Below is a small trained network, with its code and all its weights. Each question gives an input and a target symbol and asks what happens when units are switched off, that is, made to give their printed mean instead of their output.

import numpy as np


def w(rows, s, z=0):
    codes = np.array(rows[::2]) - 128.0
    scale = np.full(codes.shape[1], s)
    scale[-1] = z or s
    return codes * scale


def norm(h):
    return h / np.sqrt((h * h).mean(-1, keepdims=True) + 1e-5)


def f(y):
    return np.maximum(y, 0)


def softmax(a):
    e = np.exp(a - a.max(-1, keepdims=True))
    return e / e.sum(-1, keepdims=True)


def log_softmax(a):
    a = a - a.max(-1, keepdims=True)
    return a - np.log(np.exp(a).sum(-1, keepdims=True))


def net(x, mask):
    ids = ['ΓΘΣΨΩαβδεζηλμπ'.index(c) for c in x.split()]
    T = len(ids)
    res = E[ids] + P[:T]
    u = 0
    for l in range(3):
        r = norm(res)
        for j in range(2):
            rows = slice(4 * j, 4 * j + 4)
            q, k, v = (r @ M[l][rows].T for M in (Q, K, V))
            z = softmax(np.where(np.tri(T) > 0, q @ k.T / 4**0.5, -1e9)) @ v
            o = O[l][rows]
            res = res + np.where(mask[u + j], z, o[:, -1]) @ o[:, :-1]
        u += 2
        y = f(norm(res) @ A[l][:, :-1].T + A[l][:, -1])
        res = res + np.where(mask[u : u + 8], y, B[l][:, -1]) @ B[l][:, :-1]
        u += 8
    return log_softmax(norm(res)[-1] @ U[:, :-1].T + U[:, -1])


Q, K, V, O, A, B = {}, {}, {}, {}, {}, {}
E = w([
[200,93,88],'Γ',
[122,192,109],'Θ',
[145,98,92],'Σ',
[146,45,93],'Ψ',
[131,174,113],'Ω',
[188,183,117],'α',
[161,190,112],'β',
[185,184,117],'δ',
[13,127,153],'ε',
[155,57,203],'ζ',
[239,84,86],'η',
[175,198,251],'λ',
[126,173,114],'μ',
[127,170,115],'π',
],0.017)
P = w([
[162,255,135],'0',
[176,231,131],'1',
[168,215,137],'2',
[159,209,138],'3',
[158,192,144],'4',
[152,190,147],'5',
[149,195,142],'6',
],0.0069)
Q[0] = w([
[15,177,128],'L0H1',
[10,140,69],'L0H1',
[177,213,142],'L0H1',
[96,107,110],'L0H1',
[135,82,182],'L0H2',
[21,116,151],'L0H2',
[90,98,106],'L0H2',
[179,173,143],'L0H2',
],0.013)
K[0] = w([
[197,219,129],'L0H1',
[132,254,130],'L0H1',
[238,79,91],'L0H1',
[77,159,125],'L0H1',
[136,113,176],'L0H2',
[34,225,138],'L0H2',
[172,215,143],'L0H2',
[95,33,97],'L0H2',
],0.011)
V[0] = w([
[130,162,160],'L0H1',
[125,125,124],'L0H1',
[95,66,108],'L0H1',
[84,2,106],'L0H1',
[112,105,67],'L0H2',
[188,124,79],'L0H2',
[153,74,116],'L0H2',
[116,62,77],'L0H2',
],0.0097)
O[0] = w([
[158,198,105,138],'L0H1',
[137,120,137,123],'L0H1',
[28,96,122,51],'L0H1',
[23,63,140,2],'L0H1',
[80,117,172,106],'L0H2',
[138,172,90,229],'L0H2',
[65,68,147,137],'L0H2',
[12,253,89,84],'L0H2',
],0.0053,0.0054)
A[0] = w([
[166,96,68,127],'L0N1',
[193,7,77,125],'L0N2',
[72,138,144,87],'L0N3',
[155,228,9,174],'L0N4',
[195,82,116,137],'L0N5',
[156,70,207,69],'L0N6',
[76,74,87,2],'L0N7',
[174,211,20,163],'L0N8',
],0.011,0.012)
B[0] = w([
[99,169,134,150],'L0N1',
[90,205,47,155],'L0N2',
[118,102,175,131],'L0N3',
[146,46,97,254],'L0N4',
[76,65,130,167],'L0N5',
[127,6,105,133],'L0N6',
[156,236,181,128],'L0N7',
[136,48,98,245],'L0N8',
],0.012,0.013)
Q[1] = w([
[123,24,5],'L1H1',
[115,245,251],'L1H1',
[203,171,125],'L1H1',
[104,188,163],'L1H1',
[139,117,119],'L1H2',
[164,192,154],'L1H2',
[136,132,174],'L1H2',
[137,157,169],'L1H2',
],0.019)
K[1] = w([
[2,191,127],'L1H1',
[240,59,125],'L1H1',
[231,190,180],'L1H1',
[172,91,157],'L1H1',
[145,118,145],'L1H2',
[116,191,86],'L1H2',
[71,131,122],'L1H2',
[80,141,70],'L1H2',
],0.018)
V[1] = w([
[134,255,26],'L1H1',
[186,159,187],'L1H1',
[83,225,4],'L1H1',
[193,188,53],'L1H1',
[177,180,217],'L1H2',
[48,60,81],'L1H2',
[144,143,138],'L1H2',
[55,106,56],'L1H2',
],0.0079)
O[1] = w([
[198,253,44,91],'L1H1',
[211,126,174,14],'L1H1',
[147,234,34,136],'L1H1',
[166,136,97,239],'L1H1',
[185,107,119,5],'L1H2',
[91,170,125,126],'L1H2',
[129,117,138,124],'L1H2',
[73,179,128,59],'L1H2',
],0.011,0.0022)
A[1] = w([
[189,106,56,6],'L1N1',
[147,215,55,129],'L1N2',
[69,95,93,113],'L1N3',
[135,160,182,162],'L1N4',
[133,79,156,156],'L1N5',
[179,166,253,155],'L1N6',
[127,242,149,89],'L1N7',
[188,111,184,94],'L1N8',
],0.015,0.021)
B[1] = w([
[246,253,26,128],'L1N1',
[196,96,106,205],'L1N2',
[134,98,155,167],'L1N3',
[134,106,98,166],'L1N4',
[154,88,116,254],'L1N5',
[202,75,98,195],'L1N6',
[92,49,138,138],'L1N7',
[217,45,150,159],'L1N8',
],0.021,0.0078)
Q[2] = w([
[118,163,55],'L2H1',
[157,201,72],'L2H1',
[95,108,60],'L2H1',
[50,109,41],'L2H1',
[95,143,198],'L2H2',
[80,22,68],'L2H2',
[47,10,215],'L2H2',
[188,148,91],'L2H2',
],0.013)
K[2] = w([
[122,82,176],'L2H1',
[109,30,141],'L2H1',
[170,121,158],'L2H1',
[118,161,224],'L2H1',
[110,126,71],'L2H2',
[84,136,208],'L2H2',
[1,118,177],'L2H2',
[145,125,148],'L2H2',
],0.015)
V[2] = w([
[20,159,82],'L2H1',
[198,95,11],'L2H1',
[60,192,64],'L2H1',
[139,62,156],'L2H1',
[130,211,57],'L2H2',
[182,116,80],'L2H2',
[230,87,123],'L2H2',
[187,88,195],'L2H2',
],0.012)
O[2] = w([
[163,100,28,36],'L2H1',
[77,243,114,249],'L2H1',
[190,130,18,39],'L2H1',
[56,116,207,190],'L2H1',
[178,9,112,69],'L2H2',
[19,147,101,188],'L2H2',
[91,217,65,234],'L2H2',
[126,254,95,184],'L2H2',
],0.0089,0.014)
A[2] = w([
[205,173,167,31],'L2N1',
[118,41,160,167],'L2N2',
[97,127,7,87],'L2N3',
[194,178,114,78],'L2N4',
[63,156,66,2],'L2N5',
[52,167,137,11],'L2N6',
[143,206,190,78],'L2N7',
[38,169,82,205],'L2N8',
],0.014,0.0066)
B[2] = w([
[42,83,117,148],'L2N1',
[208,137,119,179],'L2N2',
[107,221,144,190],'L2N3',
[80,138,206,157],'L2N4',
[2,109,164,163],'L2N5',
[91,121,56,150],'L2N6',
[138,168,117,157],'L2N7',
[207,84,102,248],'L2N8',
],0.013,0.012)
U = w([
[131,165,123,128],'Γ',
[161,150,121,105],'Θ',
[224,123,175,217],'Σ',
[40,74,88,81],'Ψ',
[223,249,182,3],'Ω',
[73,70,210,196],'α',
[110,159,188,145],'β',
[102,159,200,150],'δ',
[125,6,90,66],'ε',
[148,136,124,93],'ζ',
[139,129,106,139],'η',
[83,112,107,116],'λ',
[163,136,106,68],'μ',
[93,136,169,133],'π',
],0.018,0.0063)

Each question gives the input, a string of symbols that net reads in full, and the target symbol t.
The units are the heads (4 rows each of Q, K, V and O) and the neurons (one row each of A and B). Each row of codes is followed by its name. A weight is (code - 128) times the scale printed after its matrix; where a second scale follows, it is the last column's (O, A, B and U).
mask holds one flag per unit, layer by layer, with each layer's heads first. A switched-off unit (its flag False) gives its mean, the last column of its rows in O or B, instead of its output. The means were averaged over made-up inputs and are rounded, as every weight is.
A unit's drop is (log p(t) with every unit on - log p(t) with that unit switched off) / (log p(t) with every unit on - log p(t) with every unit switched off).
The circuit of an input: a set's keep is (log p(t) with only the set's units on - log p(t) with every unit switched off) / (log p(t) with every unit on - log p(t) with every unit switched off). Starting from the 12 units with the biggest drops (on a tie, the unit counted first), units are removed one at a time, each time the one whose removal leaves the highest keep (on an exact tie, the one counted first), for as long as the keep stays at least 0.8.
units of the circuit, in order: the units of the circuit, biggest drop first
unit that matters most: the unit with the biggest drop
k most important neurons: the k neurons with the biggest drops, biggest first
top k neurons in layer l: the k neurons of layer l with the biggest drops, biggest first
heads that matter: for each layer, one digit per head in row order, 1 if its drop is at least 0.15 and else 0, layers parted by /
input Σ β Ω, target ε: top 2 neurons in layer 0 : [L0N2 L0N8]
input μ Σ π π, target ε: heads that matter : 01 / 10 / 00
input λ δ α β Γ, target Ψ: heads that matter : 01 / 00 / 00
input β η Ω β ζ Ω, target α: units of the circuit, in order : [L1H1 L0H1 L0N4]
input η β λ Ω α β μ, target Σ: 2 most important neurons : [L0N4 L0N8]
input Ψ ζ δ η, target ε: 4 most important neurons : [L0N4 L0N8 L0N3 L1N3]
input λ Ω α λ μ, target Σ: heads that matter : 00 / 10 / 00
input Ψ β Σ η β, target ε: 3 most important neurons : [L0N4 L0N8 L0N2]
input λ ζ ε, target α: units of the circuit, in order : [L1H1 L2H1]
input Θ π Σ δ λ π, target Σ: units of the circuit, in order : [L1H1 L0N4 L0N8 L2N2]
input Γ Σ μ β ε, target ε: top neuron in layer 1 : [L1N5]
input β Θ Θ ζ, target α: heads that matter : 00 / 10 / 00
input η ζ β π δ, target α: 2 most important neurons : [L0N5 L0N4]
input λ β Ω, target Σ: heads that matter : 01 / 10 / 00
input ζ β δ, target α: heads that matter : 00 / 10 / 00
input α λ Ω, target Σ: unit that matters most : L0N2
input β β δ β, target Ω: units of the circuit, in order : [L0H1 L2N4]
input Σ β δ, target ε: units of the circuit, in order : [L1H1 L0N8]
input Γ α Σ Θ, target ε: units of the circuit, in order : [L0N8 L0N4]
input Σ Γ ζ β η π λ, target Σ: 2 most important neurons : [L1N6 L0N5]
input β Θ β λ ζ Θ, target α: unit that matters most : L1H1
input Ψ α η, target ε: heads that matter : 01 / 00 / 01
input λ λ ζ π ε, target α: heads that matter : 10 / 10 / 00
input Ψ π δ, target ε: heads that matter : 01 / 00 / 11
input α Γ β β μ, target Ψ: 4 most important neurons : [L0N8 L0N4 L2N5 L2N8]
input ε ζ μ, target α: 3 most important neurons : [L0N2 L0N3 L0N1]
input Σ α λ β Θ, target Σ: top 2 neurons in layer 0 : [L0N2 L0N4]
input α μ Ω λ Γ ε β, target Ψ: unit that matters most : L0H1
input Σ μ λ Θ, target Σ: 4 most important neurons : [L0N4 L0N2 L2N2 L0N8]
